Below is a small trained network, with its code and all its weights. Each question gives an input and a class and asks what happens when units are switched off, that is, made to give their printed mean instead of their output.

import numpy as np


def w(rows, s, z=0):
    codes = np.array(rows[::2]) - 128.0
    scale = np.full(codes.shape[1], s)
    scale[-1] = z or s
    return codes * scale


def norm(h):
    return h / np.sqrt((h * h).mean(-1, keepdims=True) + 1e-5)


def f(y):
    return y / 2 * (1 + np.tanh(0.7978845608 * (y + 0.044715 * y**3)))


def log_softmax(a):
    a = a - a.max(-1, keepdims=True)
    return a - np.log(np.exp(a).sum(-1, keepdims=True))


def net(x, mask):
    res = np.array(x, float).reshape(1, 4) / 4 @ E
    u = 0
    for l in range(2):
        y = f(norm(res) @ A[l][:, :-1].T + A[l][:, -1])
        res = res + np.where(mask[u : u + 15], y, B[l][:, -1]) @ B[l][:, :-1]
        u += 15
    return log_softmax(norm(res)[-1] @ U[:, :-1].T + U[:, -1])


A, B = {}, {}
E = w([
[139,70,165,54,192],'x0',
[145,68,119,118,25],'x1',
[125,254,74,66,111],'x2',
[234,115,156,135,136],'x3',
],0.0039)
A[0] = w([
[102,37,150,46,127,36],'L0N0',
[94,130,165,204,162,100],'L0N1',
[166,183,133,110,142,73],'L0N2',
[149,165,97,141,129,108],'L0N3',
[187,77,131,101,185,88],'L0N4',
[149,89,139,82,173,90],'L0N5',
[202,89,172,202,138,117],'L0N6',
[191,185,124,82,193,95],'L0N7',
[148,107,177,135,158,155],'L0N8',
[65,37,63,119,107,129],'L0N9',
[127,213,79,98,143,48],'L0N10',
[140,138,138,203,113,27],'L0N11',
[98,135,137,219,208,59],'L0N12',
[188,141,134,254,110,118],'L0N13',
[47,49,126,114,100,1],'L0N14',
],0.0091,0.0056)
B[0] = w([
[187,216,155,83,95,202],'L0N0',
[132,103,75,138,117,170],'L0N1',
[121,135,133,161,151,143],'L0N2',
[107,149,161,151,136,138],'L0N3',
[79,107,135,134,68,219],'L0N4',
[94,116,106,107,93,189],'L0N5',
[178,119,18,159,152,255],'L0N6',
[85,175,135,167,119,235],'L0N7',
[135,88,111,153,124,220],'L0N8',
[105,91,154,77,131,225],'L0N9',
[97,140,42,109,130,201],'L0N10',
[164,100,158,112,96,114],'L0N11',
[151,65,131,139,77,175],'L0N12',
[190,88,142,125,126,230],'L0N13',
[133,156,177,2,102,149],'L0N14',
],0.0088,0.0032)
A[1] = w([
[114,64,104,49,53,115],'L1N0',
[162,155,81,159,45,141],'L1N1',
[118,44,99,103,85,110],'L1N2',
[170,224,174,113,142,41],'L1N3',
[216,148,180,222,127,64],'L1N4',
[147,247,146,125,200,79],'L1N5',
[71,174,162,130,95,174],'L1N6',
[62,21,169,145,254,42],'L1N7',
[184,92,89,35,125,154],'L1N8',
[203,152,132,175,193,26],'L1N9',
[125,246,37,162,132,63],'L1N10',
[173,88,109,203,155,108],'L1N11',
[232,130,171,223,129,1],'L1N12',
[55,166,246,87,193,100],'L1N13',
[114,135,54,81,222,140],'L1N14',
],0.0082,0.0049)
B[1] = w([
[67,97,143,224,160,254],'L1N0',
[158,51,191,96,197,213],'L1N1',
[62,133,195,170,181,227],'L1N2',
[32,151,109,39,203,127],'L1N3',
[118,182,5,175,2,151],'L1N4',
[38,155,61,142,161,189],'L1N5',
[184,138,155,132,103,208],'L1N6',
[46,49,222,248,173,132],'L1N7',
[31,169,126,237,125,241],'L1N8',
[108,76,56,125,5,120],'L1N9',
[171,136,116,87,224,252],'L1N10',
[149,229,113,68,64,202],'L1N11',
[217,177,28,167,7,157],'L1N12',
[228,140,167,55,29,180],'L1N13',
[60,145,104,219,73,190],'L1N14',
],0.0069,0.0041)
U = w([
[226,51,181,45,237,1],'0',
[8,30,188,239,106,224],'1',
[85,227,25,95,232,138],'2',
[255,83,27,220,37,170],'3',
[82,162,238,11,35,112],'4',
],0.013,0.0054)

Each question gives the input, the list of numbers given to net, and the class t.
The units are the neurons (one row each of A and B). Each row of codes is followed by its name. A weight is (code - 128) times the scale printed after its matrix; where a second scale follows, it is the last column's (A, B and U).
mask holds one flag per neuron, layer by layer. A switched-off neuron (its flag False) gives its mean, the last column of its row in B, instead of its output. The means were averaged over made-up inputs and are rounded, as every weight is.
A unit's drop is (log p(t) with every unit on - log p(t) with that unit switched off) / (log p(t) with every unit on - log p(t) with every unit switched off).
The circuit of an input: a set's keep is (log p(t) with only the set's units on - log p(t) with every unit switched off) / (log p(t) with every unit on - log p(t) with every unit switched off). Starting from the 12 units with the biggest drops (on a tie, the unit counted first), units are removed one at a time, each time the one whose removal leaves the highest keep (on an exact tie, the one counted first), for as long as the keep stays at least 0.8.
circuit, biggest first: the units of the circuit, biggest drop first
most important unit: the unit with the biggest drop
k most important neurons: the k neurons with the biggest drops, biggest first
top k neurons in layer l: the k neurons of layer l with the biggest drops, biggest first
drop of u: that unit's drop, to one decimal
input [7,0,1,3], class 1: top 2 neurons in layer 1 : [L1N0 L1N11]
input [8,-2,2,-7], class 4: circuit, biggest first : [L0N6 L1N13]
input [5,6,-5,-4], class 4: most important neuron : [L0N14]
input [8,-6,4,2], class 4: circuit, biggest first : [L0N6 L1N13]
input [-6,7,8,-3], class 2: 3 most important neurons : [L0N10 L0N13 L0N12]
input [-4,-2,3,6], class 2: top 3 neurons in layer 0 : [L0N7 L0N12 L0N10]
input [-5,1,2,0], class 0: 2 most important neurons : [L0N10 L1N1]
input [8,5,8,8], class 4: 3 most important neurons : [L0N6 L0N7 L0N4]
input [6,4,7,-7], class 1: top 4 neurons in layer 1 : [L1N14 L1N8 L1N11 L1N0]
input [6,5,6,8], class 0: top 3 neurons in layer 0 : [L0N7 L0N9 L0N13]
input [2,-7,-2,6], class 3: 2 most important neurons : [L0N6 L0N9]
input [7,6,-2,-2], class 4: 2 most important neurons : [L0N0 L0N14]
input [-2,5,7,2], class 2: top 2 neurons in layer 1 : [L1N5 L1N13]
input [-1,4,5,3], class 2: most important unit : L0N4
input [3,-8,-8,6], class 3: top 2 neurons in layer 0 : [L0N6 L0N9]
input [8,-2,3,-8], class 4: 2 most important neurons : [L0N6 L1N13]
input [2,-7,0,1], class 1: 2 most important neurons : [L0N0 L0N6]
input [7,7,8,2], class 2: top 3 neurons in layer 0 : [L0N9 L0N13 L0N8]
input [5,3,4,6], class 0: 2 most important neurons : [L0N7 L0N9]
input [6,0,-3,-5], class 4: most important unit : L0N0
input [-4,-7,1,4], class 3: 2 most important neurons : [L0N12 L0N13]
input [4,5,-1,5], class 1: drop of L0N4 : 0.5
input [7,-1,-6,-8], class 4: drop of L0N14 : 0.5
input [8,8,3,-6], class 4: drop of L0N0 : 0.2
input [1,7,3,0], class 1: drop of L1N1 : 0.0
